[[58 44 54 50 44]
 [60 18 78 68 39]
 [41 62 47 53 64]] out 50

[[15 64  5 95 54]
 [95 18 42 76 40]] out 95

[ 837 -281 -596 -273 -147] out -273

[[ 297 -496  145  604  116]
 [-231 -421  435  260 -522]] out 604

[1 7 6 5 3] out 5

[[ 222 -131  552 -399    0]
 [ 155   63  468 -641  -70]
 [ 175  -87  536 -474   89]] out -399

[-30  34 -31  46  44] out 46
---
Q: [156   3 166 125 128 229]
A: 229
Q: [ 52  89 615 950 691 734 297]
A: 297
Q: [249 867 158 671 908]
A: 908
Q: [1 3 7 1 7 4]
A: 4
Q: [  46 -169 -557  610]
A: 610
Q: [589 805 768 245 279]
A: 279
Q: [25 57 94 84  0 14 76]
A: 76
Q: [3220 4070 4456 7798 3598 4579]
A: 4579
Q: [5946 2926 2539 8404 7797 4108 5898]
A: 5898
Q: [ 563  511  388 -582 -611]
A: -611
---
[[-6.03 -1.95  2.66 -5.10 -6.02  1.85]
 [-1.02  2.51 -1.88 -1.85 -3.67 -1.41]
 [-2.29 -1.50 -1.76 -4.16 -0.59  5.47]] gives -6.03

[[ 2.75  5.66  1.01 -3.33  0.11]
 [ 0.30  1.69  1.84 -5.80 -0.44]
 [ 0.02  1.64  2.77 -2.55  0.40]] gives 2.75

[[-3.40 -4.20  3.24 -6.89 -3.77]
 [-3.88 -4.34  3.23 -7.09 -3.89]
 [ 0.93 -1.77  1.83 -0.75  0.78]] gives -3.40

[[ 2.34 -5.20 -3.41  3.05 -1.57 -0.54 -2.61]
 [ 2.31 -4.30  0.15  4.71  2.70  1.13 -5.20]
 [ 1.93 -4.64 -2.70  3.57 -0.05 -0.11 -4.38]] gives 2.34

[[-0.41  1.35 -0.63  3.60 -2.66]
 [-0.86 -2.00 -0.76  7.21  2.78]
 [ 3.49 -1.12 -0.56  5.30  1.74]] gives -0.41

[[-4.90  2.52 -2.03 -1.57 -2.25  1.32 -2.56]
 [-5.08  3.91 -0.28 -2.65 -2.19 -3.07  0.23]
 [-0.63  1.32  1.38 -1.84 -0.51 -3.45  1.08]] gives -4.90

[[-5.89  2.84 -2.66 -0.94 -0.39  1.50]
 [ 2.79 -5.07 -0.26 -2.41 -2.03  2.57]
 [ 2.02 -2.55  1.24 -0.11 -2.24  2.20]] gives -5.89
---
31  45  45  50  24  29  34
77  70  41  66  82  59  22
53   8  80  70  29  27  76
out 41

7  9  3  9  7  3  3
5  7  1  4  4  6  3
out 3

8704  9540  5761  4975  8252  4891
9429  8952  3695  3613  7823  3239
out 5761

71  42  17  81  55  54
65  75  79  39  37  58
out 17

661  493  211  523  651  500  805
510  713  287  391  633  401  679
730  935  497  782  762  665  642
out 287

5  6  4  4  4
4  4  8  7  6
1  5  3  7  4
out 8

-24   30    7  -48   12  -24    5
-17   25   12  -22   13    2   -2
out 7
---
[-5.80  4.18  1.87 -6.43 -4.38 -5.56] yields -4.38

[[-4.47  2.98  1.70  4.60  1.21  2.46]
 [-4.45 -0.06  4.89  0.22  0.25 -5.53]] yields 1.21

[ 3.37  0.22  5.10  1.18  1.33 -0.83] yields 1.33

[-0.48  0.23 -4.19 -0.27  6.61 -2.75] yields 6.61

[ 4.80 -3.69  6.75  0.25 -3.86  0.70] yields -3.86

[-1.38  1.13 -0.32 -0.52  3.60 -5.15] yields 3.60

[ 5.48  2.23  3.95 -5.24  3.77  7.17] yields 3.77

[-0.61 -1.74 -7.09  0.41  2.55 -0.98] yields 2.55
---
33  69  59  63  43  22
95  67  59  98  37  57
51  29  31  59  79  52
yields 22

4968  4946  2338  3393  8015
3983  4871  2053  3937  7631
5933  5036  3260  2753  8573
yields 8015

31  12  69  16  79  18
43  19  48  14  15  82
16  74  39  63  20  81
yields 18

9  3  3  9  6
2  3  4  3  7
9  3  3  9  6
yields 6

8430  6606  5092  9788
5967  8009  3582  5484
4391  4829  1256  4561
yields 9788

1  5  7  3  3  3
9  4  1  6  7  6
2  5  7  3  3  3
yields 3

866  659  266  671  131
829   94  109  899  522
838  654  298  767  153
yields 131

28  33  18  11  57  77  12
72  15  45  55  45  91  56
13  53  14  24  73  53  13
yields 12

5  3  4  4  4  2
5  2  3  6  3  1
5  3  4  7  2  2
yields 2

-946   -87  -962    53    24    27  -991
 715  -588   730  -687  -680  -678   747
-820  -111  -888    26     3    -1  -953
yields -991
